Below is a small trained network, with its code and all its weights. Each question gives an input and a class and asks what happens when units are switched off, that is, made to give their printed mean instead of their output.

import numpy as np


def w(rows, s, z=0):
    codes = np.array(rows[::2]) - 128.0
    scale = np.full(codes.shape[1], s)
    scale[-1] = z or s
    return codes * scale


def f(y):
    return np.maximum(y, 0)


def log_softmax(a):
    a = a - a.max(-1, keepdims=True)
    return a - np.log(np.exp(a).sum(-1, keepdims=True))


def net(x, mask):
    res = np.array(x, float).reshape(1, 7) / 4 @ E
    y = f(res @ A[0][:, :-1].T + A[0][:, -1])
    res = res + np.where(mask, y, B[0][:, -1]) @ B[0][:, :-1]
    return log_softmax(res[-1] @ U[:, :-1].T + U[:, -1])


A, B = {}, {}
E = w([
[199,210,135,210,193,5,161,111,47,128],'x0',
[148,34,191,197,3,83,24,163,25,171],'x1',
[130,128,121,130,134,130,134,122,126,129],'x2',
[211,118,51,110,126,85,47,55,206,211],'x3',
[133,130,122,125,134,139,126,128,120,129],'x4',
[219,78,237,20,152,129,121,14,99,49],'x5',
[102,95,167,242,241,161,19,114,196,72],'x6',
],0.0056)
A[0] = w([
[154,6,218,223,2,81,25,177,20,207,131],'n1',
[190,97,87,138,132,108,57,70,187,184,106],'n2',
[199,228,121,187,198,39,169,107,74,113,181],'n3',
[211,196,134,194,177,9,146,95,59,132,180],'n4',
[77,48,104,25,80,236,105,125,215,123,204],'n5',
[62,104,209,167,124,166,176,191,60,57,126],'n6',
[34,177,13,230,114,139,138,236,163,210,54],'n7',
[132,166,96,40,48,102,207,144,70,189,22],'n8',
[189,91,214,30,137,135,125,52,112,60,2],'n9',
[105,105,153,212,210,148,54,107,183,81,95],'n10',
[190,95,83,133,124,108,61,89,167,187,92],'n11',
[94,104,153,230,201,156,41,130,182,91,46],'n12',
[59,170,37,195,101,124,133,217,139,200,14],'n13',
[177,109,58,140,116,112,82,96,169,214,100],'n14',
[63,136,168,175,136,158,182,200,79,70,97],'n15',
[116,111,171,206,206,148,63,118,166,77,74],'n16',
[60,116,214,154,136,166,171,186,78,47,81],'n17',
],0.0051,0.0036)
B[0] = w([
[117,177,128,103,235,172,239,140,244,176,254],'n1',
[91,185,91,95,133,93,101,89,86,187,174],'n2',
[73,79,122,200,93,218,109,151,155,199,209],'n3',
[75,80,135,205,70,213,95,156,143,186,215],'n4',
[81,104,130,202,84,197,107,160,145,185,224],'n5',
[92,186,78,91,131,91,87,83,92,194,186],'n6',
[198,53,254,98,195,138,95,38,82,83,214],'n7',
[200,56,62,100,69,76,185,183,99,117,177],'n8',
[170,68,221,139,157,155,101,63,88,114,178],'n9',
[178,92,61,95,75,90,192,172,106,159,175],'n10',
[79,196,74,77,137,86,89,81,84,187,168],'n11',
[194,66,65,82,73,78,197,181,95,129,170],'n12',
[215,39,236,103,166,136,96,46,74,55,186],'n13',
[87,181,110,103,134,99,74,79,86,168,171],'n14',
[109,174,97,82,144,90,93,80,85,183,174],'n15',
[188,75,52,84,57,79,193,184,83,168,168],'n16',
[90,182,69,77,125,86,75,65,67,206,174],'n17',
],0.0062,0.0088)
U = w([
[205,73,233,115,169,127,86,67,85,102,89],'0',
[206,85,49,96,49,63,199,197,95,124,67],'1',
[108,149,119,140,131,129,125,136,143,130,254],'2',
[56,235,74,92,133,74,50,80,82,151,70],'3',
[51,90,132,212,68,206,88,166,155,147,63],'4',
[120,181,122,106,254,153,247,136,243,136,112],'5',
[115,147,130,135,113,117,117,140,139,118,225],'6',
[126,202,153,157,111,74,74,192,169,26,71],'7',
],0.0089,0.0082)

Each question gives the input, the list of numbers given to net, and the class t.
The units are the neurons (one row each of A and B). Each row of codes is followed by its name. A weight is (code - 128) times the scale printed after its matrix; where a second scale follows, it is the last column's (A, B and U).
mask holds one flag per neuron, in row order. A switched-off neuron (its flag False) gives its mean, the last column of its row in B, instead of its output. The means were averaged over made-up inputs and are rounded, as every weight is.
A unit's drop is (log p(t) with every unit on - log p(t) with that unit switched off) / (log p(t) with every unit on - log p(t) with every unit switched off).
The circuit of an input: a set's keep is (log p(t) with only the set's units on - log p(t) with every unit switched off) / (log p(t) with every unit on - log p(t) with every unit switched off). Starting from the 12 units with the biggest drops (on a tie, the unit counted first), units are removed one at a time, each time the one whose removal leaves the highest keep (on an exact tie, the one counted first), for as long as the keep stays at least 0.8.
circuit, biggest first: the units of the circuit, biggest drop first
unit that matters most: the unit with the biggest drop
k most important neurons: the k neurons with the biggest drops, biggest first
drop when u is switched off: that unit's drop, to one decimal
input [-7,-1,-5,-8,-5,6,6], class 3: circuit, biggest first => [n17; n6]
input [-8,-6,4,-5,-7,6,1], class 4: 4 most important neurons => [n5; n1; n7; n13]
input [2,-3,3,8,2,3,-7], class 3: 2 most important neurons => [n14; n11]
input [7,5,-6,3,-2,4,0], class 4: 2 most important neurons => [n4; n3]
input [8,7,7,6,-8,-2,0], class 4: unit that matters most => n4
input [0,-6,7,8,-2,5,-6], class 3: circuit, biggest first => [n1; n2]
input [-8,-5,2,1,6,-8,-2], class 0: circuit, biggest first => [n7; n13]
input [-7,-2,-5,6,1,-8,-8], class 0: circuit, biggest first => [n7; n13]
input [5,5,4,7,3,0,-2], class 3: 4 most important neurons => [n11; n14; n2; n5]
input [5,6,-7,6,0,0,8], class 1: circuit, biggest first => [n12; n16]
input [8,2,1,3,-5,7,2], class 4: 3 most important neurons => [n4; n3; n7]
input [0,5,1,1,1,-6,6], class 0: 3 most important neurons => [n7; n13; n8]
input [5,-3,3,7,4,5,6], class 3: 2 most important neurons => [n2; n11]
input [7,-8,-7,-8,7,1,-7], class 3: unit that matters most => n1
input [3,5,2,8,-3,3,2], class 3: circuit, biggest first => [n11; n2]
input [2,-7,-6,8,-3,-1,4], class 3: circuit, biggest first => [n1; n2]
input [5,-2,-2,-3,2,-2,-1], class 4: circuit, biggest first => [n3; n4]
input [8,-3,6,-3,-7,3,8], class 1: circuit, biggest first => [n16; n10]
input [5,7,8,6,-3,4,6], class 2: 2 most important neurons => [n1; n4]
input [-4,8,2,8,7,-8,5], class 0: unit that matters most => n7
input [-5,-5,6,-2,-7,7,-7], class 0: 2 most important neurons => [n9; n1]
input [8,8,-1,-1,-6,2,-3], class 4: 2 most important neurons => [n4; n3]
input [-2,-7,-7,-8,-1,2,1], class 3: 2 most important neurons => [n1; n17]
input [-1,-6,5,-6,2,0,-7], class 1: 2 most important neurons => [n8; n1]
input [-1,-6,-3,2,-1,-2,-7], class 1: 2 most important neurons => [n1; n8]
input [2,8,-1,-3,-5,3,7], class 5: 2 most important neurons => [n1; n8]
input [-4,-8,6,8,-2,-2,0], class 3: unit that matters most => n1
input [7,-4,4,-2,-5,2,-6], class 4: 2 most important neurons => [n3; n4]
input [-8,6,2,-2,7,-8,-7], class 0: drop when n7 is switched off => 0.5
input [6,7,-2,-1,-5,-7,-4], class 0: drop when n1 is switched off => -0.1
